Here is a tiny trained network, its code and every weight. The questions are about switching its units off for an input and a class, where a switched-off unit gives its printed mean instead of its output.

import numpy as np


def w(rows, s, z=0):
    codes = np.array(rows[::2]) - 128.0
    scale = np.full(codes.shape[1], s)
    scale[-1] = z or s
    return codes * scale


def norm(h):
    return h / np.sqrt((h * h).mean(-1, keepdims=True) + 1e-5)


def f(y):
    return y / 2 * (1 + np.tanh(0.7978845608 * (y + 0.044715 * y**3)))


def log_softmax(a):
    a = a - a.max(-1, keepdims=True)
    return a - np.log(np.exp(a).sum(-1, keepdims=True))


def net(x, mask):
    res = np.array(x, float).reshape(1, 7) / 4 @ E
    u = 0
    for l in range(2):
        y = f(norm(res) @ A[l][:, :-1].T + A[l][:, -1])
        res = res + np.where(mask[u : u + 14], y, B[l][:, -1]) @ B[l][:, :-1]
        u += 14
    return log_softmax(norm(res)[-1] @ U[:, :-1].T + U[:, -1])


A, B = {}, {}
E = w([
[104,133,130,88,131,152,85,161,140,137],'x0',
[76,64,183,175,1,125,143,203,91,191],'x1',
[121,131,137,147,118,112,172,84,112,121],'x2',
[88,154,154,151,234,158,211,202,35,147],'x3',
[115,136,120,116,114,135,139,119,119,125],'x4',
[149,136,119,133,123,140,144,128,130,149],'x5',
[132,10,81,58,173,131,215,110,144,152],'x6',
],0.0044)
A[0] = w([
[114,50,171,193,77,149,124,184,79,186,121],'0.n1',
[140,153,80,104,108,151,109,152,131,113,163],'0.n2',
[137,155,117,178,133,125,153,125,174,198,55],'0.n3',
[160,103,97,153,131,82,122,110,71,105,150],'0.n4',
[88,252,131,192,112,129,103,158,130,110,45],'0.n5',
[116,225,155,205,117,134,90,147,130,111,76],'0.n6',
[149,214,92,92,254,139,101,50,110,118,104],'0.n7',
[160,130,148,100,41,128,96,86,204,109,25],'0.n8',
[89,90,130,140,40,121,130,174,39,158,59],'0.n9',
[102,137,130,140,125,132,157,106,142,112,125],'0.n10',
[133,162,159,122,164,125,164,179,56,127,31],'0.n11',
[119,157,158,121,183,133,146,175,65,140,60],'0.n12',
[107,8,97,79,172,146,193,140,152,139,2],'0.n13',
[112,161,146,126,173,138,162,182,56,115,17],'0.n14',
],0.006,0.00095)
B[0] = w([
[148,170,119,92,164,143,170,151,190,30,254],'0.n1',
[105,113,173,187,116,71,255,41,92,105,139],'0.n2',
[89,159,114,66,147,142,60,148,124,49,129],'0.n3',
[57,169,155,28,105,240,67,171,174,210,136],'0.n4',
[186,72,168,96,128,117,158,111,40,157,216],'0.n5',
[134,113,133,32,116,124,170,87,58,168,217],'0.n6',
[131,137,163,120,96,147,146,248,203,32,239],'0.n7',
[71,135,87,221,168,125,108,101,149,214,223],'0.n8',
[166,155,134,111,174,146,105,186,199,40,231],'0.n9',
[179,98,126,115,157,128,43,222,172,160,130],'0.n10',
[84,101,114,179,142,109,64,107,157,171,179],'0.n11',
[107,157,90,184,114,107,138,50,147,185,180],'0.n12',
[162,152,192,85,97,89,116,82,11,188,219],'0.n13',
[102,143,76,177,124,111,73,95,164,202,184],'0.n14',
],0.008,0.0051)
A[1] = w([
[90,91,92,114,171,130,177,159,221,151,78],'1.n1',
[168,164,167,81,86,152,114,95,21,130,21],'1.n2',
[40,137,27,224,183,154,108,126,123,185,83],'1.n3',
[206,115,172,45,110,112,89,112,2,152,29],'1.n4',
[148,154,145,110,138,132,134,91,109,182,29],'1.n5',
[117,169,94,206,123,147,113,166,163,88,119],'1.n6',
[148,141,121,108,140,149,191,168,165,28,6],'1.n7',
[187,106,130,68,86,95,122,111,124,88,126],'1.n8',
[136,24,109,57,139,143,161,118,65,135,1],'1.n9',
[126,81,131,178,104,84,133,86,63,181,129],'1.n10',
[174,121,129,159,104,136,165,119,119,166,173],'1.n11',
[94,86,141,139,67,177,174,227,146,54,124],'1.n12',
[94,85,44,206,93,163,72,53,169,129,61],'1.n13',
[161,134,165,75,104,158,167,187,58,52,136],'1.n14',
],0.0075,0.00087)
B[1] = w([
[153,137,138,139,78,144,101,92,74,98,186],'1.n1',
[206,70,133,97,175,138,82,158,74,116,214],'1.n2',
[76,74,60,218,136,169,137,106,187,181,210],'1.n3',
[182,134,172,148,102,165,106,75,2,80,252],'1.n4',
[110,72,129,137,48,110,120,167,141,44,170],'1.n5',
[146,68,128,58,111,132,149,101,56,127,193],'1.n6',
[99,159,186,79,86,56,117,175,183,160,254],'1.n7',
[81,127,109,159,170,152,171,167,82,155,184],'1.n8',
[183,162,143,172,120,144,45,129,87,88,164],'1.n9',
[149,168,121,79,134,143,177,166,179,92,209],'1.n10',
[66,123,142,77,184,117,34,109,153,89,146],'1.n11',
[144,201,136,74,182,80,149,112,179,115,223],'1.n12',
[67,115,94,202,190,163,165,160,106,188,188],'1.n13',
[82,89,54,172,101,146,122,82,189,149,237],'1.n14',
],0.0084,0.0072)
U = w([
[132,223,156,34,96,61,169,158,254,94,168],'0',
[220,127,150,125,104,167,93,93,5,76,2],'1',
[64,110,38,239,144,175,159,98,173,206,191],'2',
],0.0068,7e-05)

Each question gives the input, the list of numbers given to net, and the class t.
The units are the neurons (one row each of A and B). Each row of codes is followed by its name. A weight is (code - 128) times the scale printed after its matrix; where a second scale follows, it is the last column's (A, B and U).
mask holds one flag per neuron, layer by layer. A switched-off neuron (its flag False) gives its mean, the last column of its row in B, instead of its output. The means were averaged over made-up inputs and are rounded, as every weight is.
A unit's drop is (log p(t) with every unit on - log p(t) with that unit switched off) / (log p(t) with every unit on - log p(t) with every unit switched off).
The circuit of an input: a set's keep is (log p(t) with only the set's units on - log p(t) with every unit switched off) / (log p(t) with every unit on - log p(t) with every unit switched off). Starting from the 12 units with the biggest drops (on a tie, the unit counted first), units are removed one at a time, each time the one whose removal leaves the highest keep (on an exact tie, the one counted first), for as long as the keep stays at least 0.8.
units of the circuit, in order: the units of the circuit, biggest drop first
k most important neurons: the k neurons with the biggest drops, biggest first
k most important neurons of layer l: the k neurons of layer l with the biggest drops, biggest first
drop of u: that unit's drop, to one decimal
input [1,-6,6,7,-5,5,3], class 2: units of the circuit, in order => 0.n14; 1.n3
input [1,5,-6,-8,8,-7,6], class 2: units of the circuit, in order => 0.n8
input [7,5,-1,-7,7,-3,-6], class 2: 3 most important neurons => 0.n13; 0.n7; 0.n8
input [6,6,2,5,5,5,7], class 1: 2 most important neurons => 0.n7; 0.n13
input [-3,7,-2,7,7,-5,-6], class 0: 2 most important neurons => 0.n8; 0.n13
input [5,2,2,-8,-4,-1,8], class 1: 2 most important neurons of layer 0 => 0.n13; 0.n14
input [-1,-8,1,8,1,2,5], class 0: 2 most important neurons => 0.n8; 0.n7
input [-6,-7,-7,-8,6,-6,-8], class 1: 3 most important neurons of layer 0 => 0.n1; 0.n9; 0.n14
input [2,2,7,-3,8,1,1], class 2: 2 most important neurons => 0.n8; 0.n7
input [-7,6,0,-8,3,-1,8], class 1: 2 most important neurons of layer 1 => 1.n3; 1.n14
input [1,6,6,6,8,-6,-6], class 0: 4 most important neurons of layer 1 => 1.n3; 1.n4; 1.n13; 1.n8
input [-5,-8,-1,7,1,5,4], class 0: 2 most important neurons of layer 0 => 0.n7; 0.n8
input [-1,-4,3,-5,-2,-4,2], class 2: 2 most important neurons => 0.n8; 0.n1
input [-8,-6,7,3,4,6,2], class 0: units of the circuit, in order => 0.n7
input [6,7,-8,7,-4,6,2], class 0: 3 most important neurons => 0.n1; 0.n9; 0.n8
input [4,-5,-2,2,-2,6,7], class 1: 2 most important neurons => 0.n13; 0.n1
input [1,-4,-4,8,8,7,-7], class 2: 3 most important neurons => 0.n13; 0.n11; 0.n14
input [-1,-6,1,-7,-6,5,-5], class 2: 4 most important neurons of layer 0 => 0.n9; 0.n1; 0.n8; 0.n13
input [-2,-1,-4,-4,-8,7,3], class 2: 3 most important neurons => 0.n8; 0.n5; 0.n6
input [-2,4,-8,-3,-8,0,6], class 1: units of the circuit, in order => 0.n13
input [5,6,-1,2,6,-3,8], class 1: 2 most important neurons => 0.n13; 0.n7
input [3,4,-7,0,-1,-6,8], class 1: drop of 0.n13 => 5.3
input [6,-3,7,-5,-3,0,-1], class 2: drop of 0.n8 => 1.7
input [1,7,-6,4,-4,-6,4], class 0: drop of 1.n12 => 0.0
input [4,-4,-6,0,1,3,8], class 1: drop of 0.n13 => 4.2
